Below is a small trained network, with its code and all its weights. Each question gives an input and a target symbol and asks what happens when units are switched off, that is, made to give their printed mean instead of their output.

import numpy as np


def w(rows, s, z=0):
    codes = np.array(rows[::2]) - 128.0
    scale = np.full(codes.shape[1], s)
    scale[-1] = z or s
    return codes * scale


def norm(h):
    return h / np.sqrt((h * h).mean(-1, keepdims=True) + 1e-5)


def f(y):
    return np.maximum(y, 0)


def softmax(a):
    e = np.exp(a - a.max(-1, keepdims=True))
    return e / e.sum(-1, keepdims=True)


def log_softmax(a):
    a = a - a.max(-1, keepdims=True)
    return a - np.log(np.exp(a).sum(-1, keepdims=True))


def net(x, mask):
    ids = ['βηθλμω'.index(c) for c in x.split()]
    T = len(ids)
    res = E[ids] + P[:T]
    u = 0
    for l in range(3):
        q, k, v = (norm(res) @ M[l].T for M in (Q, K, V))
        z = softmax(np.where(np.tri(T) > 0, q @ k.T / 2**0.5, -1e9)) @ v
        res = res + np.where(mask[u], z, O[l][:, -1]) @ O[l][:, :-1]
        u += 1
        y = f(norm(res) @ A[l][:, :-1].T + A[l][:, -1])
        res = res + np.where(mask[u : u + 4], y, B[l][:, -1]) @ B[l][:, :-1]
        u += 4
    return log_softmax(norm(res)[-1] @ U[:, :-1].T + U[:, -1])


Q, K, V, O, A, B = {}, {}, {}, {}, {}, {}
E = w([
[162,94,165],'β',
[57,125,140],'η',
[88,155,128],'θ',
[7,134,59],'λ',
[151,110,88],'μ',
[216,72,79],'ω',
],0.02)
P = w([
[104,93,117],'0',
[95,10,97],'1',
[198,169,167],'2',
[125,202,39],'3',
[77,68,222],'4',
[208,159,139],'5',
[124,196,35],'6',
],0.011)
Q[0] = w([
[193,124,183],'L0H1',
[58,246,82],'L0H1',
],0.014)
K[0] = w([
[146,139,2],'L0H1',
[77,36,194],'L0H1',
],0.0093)
V[0] = w([
[152,1,67],'L0H1',
[136,28,47],'L0H1',
],0.0055)
O[0] = w([
[140,163,197,236],'L0H1',
[48,32,1,252],'L0H1',
],0.0082,0.0018)
A[0] = w([
[53,190,76,253],'L0N1',
[89,168,18,26],'L0N2',
[166,179,231,103],'L0N3',
[254,99,70,56],'L0N4',
],0.0098,0.0041)
B[0] = w([
[151,141,236,250],'L0N1',
[174,196,174,179],'L0N2',
[173,156,105,147],'L0N3',
[136,2,116,156],'L0N4',
],0.0098,0.011)
Q[1] = w([
[252,196,183],'L1H1',
[91,242,90],'L1H1',
],0.011)
K[1] = w([
[105,235,6],'L1H1',
[236,141,95],'L1H1',
],0.011)
V[1] = w([
[133,134,1],'L1H1',
[69,183,216],'L1H1',
],0.0099)
O[1] = w([
[131,161,254,1],'L1H1',
[9,175,15,246],'L1H1',
],0.0069,0.0082)
A[1] = w([
[98,180,104,88],'L1N1',
[126,6,35,59],'L1N2',
[95,110,36,97],'L1N3',
[198,116,114,2],'L1N4',
],0.011,0.0032)
B[1] = w([
[172,172,146,220],'L1N1',
[1,116,184,253],'L1N2',
[213,100,121,244],'L1N3',
[192,128,128,138],'L1N4',
],0.0094,0.0056)
Q[2] = w([
[156,99,59],'L2H1',
[3,128,139],'L2H1',
],0.019)
K[2] = w([
[2,108,129],'L2H1',
[130,228,124],'L2H1',
],0.013)
V[2] = w([
[142,254,118],'L2H1',
[42,142,140],'L2H1',
],0.0079)
O[2] = w([
[120,188,189,252],'L2H1',
[254,128,199,227],'L2H1',
],0.009,0.0047)
A[2] = w([
[123,170,165,202],'L2N1',
[121,173,229,77],'L2N2',
[167,9,176,136],'L2N3',
[35,171,97,2],'L2N4',
],0.012,0.0063)
B[2] = w([
[117,62,90,253],'L2N1',
[118,165,211,220],'L2N2',
[133,197,86,209],'L2N3',
[246,123,214,161],'L2N4',
],0.013,0.0069)
U = w([
[29,99,106,220],'β',
[116,19,190,3],'η',
[82,248,111,77],'θ',
[210,75,154,220],'λ',
[228,174,72,53],'μ',
[169,84,109,110],'ω',
],0.014,0.0034)

Each question gives the input, a string of symbols that net reads in full, and the target symbol t.
The units are the heads (2 rows each of Q, K, V and O) and the neurons (one row each of A and B). Each row of codes is followed by its name. A weight is (code - 128) times the scale printed after its matrix; where a second scale follows, it is the last column's (O, A, B and U).
mask holds one flag per unit, layer by layer, with each layer's heads first. A switched-off unit (its flag False) gives its mean, the last column of its rows in O or B, instead of its output. The means were averaged over made-up inputs and are rounded, as every weight is.
A unit's drop is (log p(t) with every unit on - log p(t) with that unit switched off) / (log p(t) with every unit on - log p(t) with every unit switched off).
most important unit: the unit with the biggest drop
k most important neurons: the k neurons with the biggest drops, biggest first
top k neurons in layer l: the k neurons of layer l with the biggest drops, biggest first
drop when u is switched off: that unit's drop, to one decimal
input η η β β θ β, target μ: most important unit -> L2N3
input θ θ λ β λ β, target θ: 3 most important neurons -> L2N3; L1N2; L0N4
input θ θ β θ θ β, target μ: 2 most important neurons -> L2N3; L0N3
input η θ λ θ λ, target η: 4 most important neurons -> L2N4; L2N3; L1N3; L0N1
input β θ λ β, target β: 3 most important neurons -> L1N2; L0N4; L2N3
input θ β η, target μ: top 3 neurons in layer 0 -> L0N3; L0N2; L0N1
input θ μ θ θ β θ, target μ: top 2 neurons in layer 0 -> L0N3; L0N1
input θ θ θ λ θ, target λ: 4 most important neurons -> L2N4; L0N2; L0N1; L1N2
input θ θ λ θ ω, target β: 2 most important neurons -> L1N2; L2N3
input η θ η, target μ: 3 most important neurons -> L1N2; L1N3; L0N3
input θ β μ, target β: 3 most important neurons -> L0N4; L1N2; L2N3
input θ θ θ θ θ, target λ: top 3 neurons in layer 0 -> L0N2; L0N1; L0N4
input β θ θ, target μ: 2 most important neurons -> L1N2; L0N2
input θ θ θ λ λ β, target θ: top 3 neurons in layer 1 -> L1N2; L1N3; L1N4
input η ω η ω θ λ, target λ: most important neuron -> L0N1
input θ λ μ, target β: drop when L0H1 is switched off -> 0.0
input λ β θ θ λ, target η: drop when L2N1 is switched off -> 0.1
input θ θ μ ω λ λ, target λ: drop when L1H1 is switched off -> 0.4
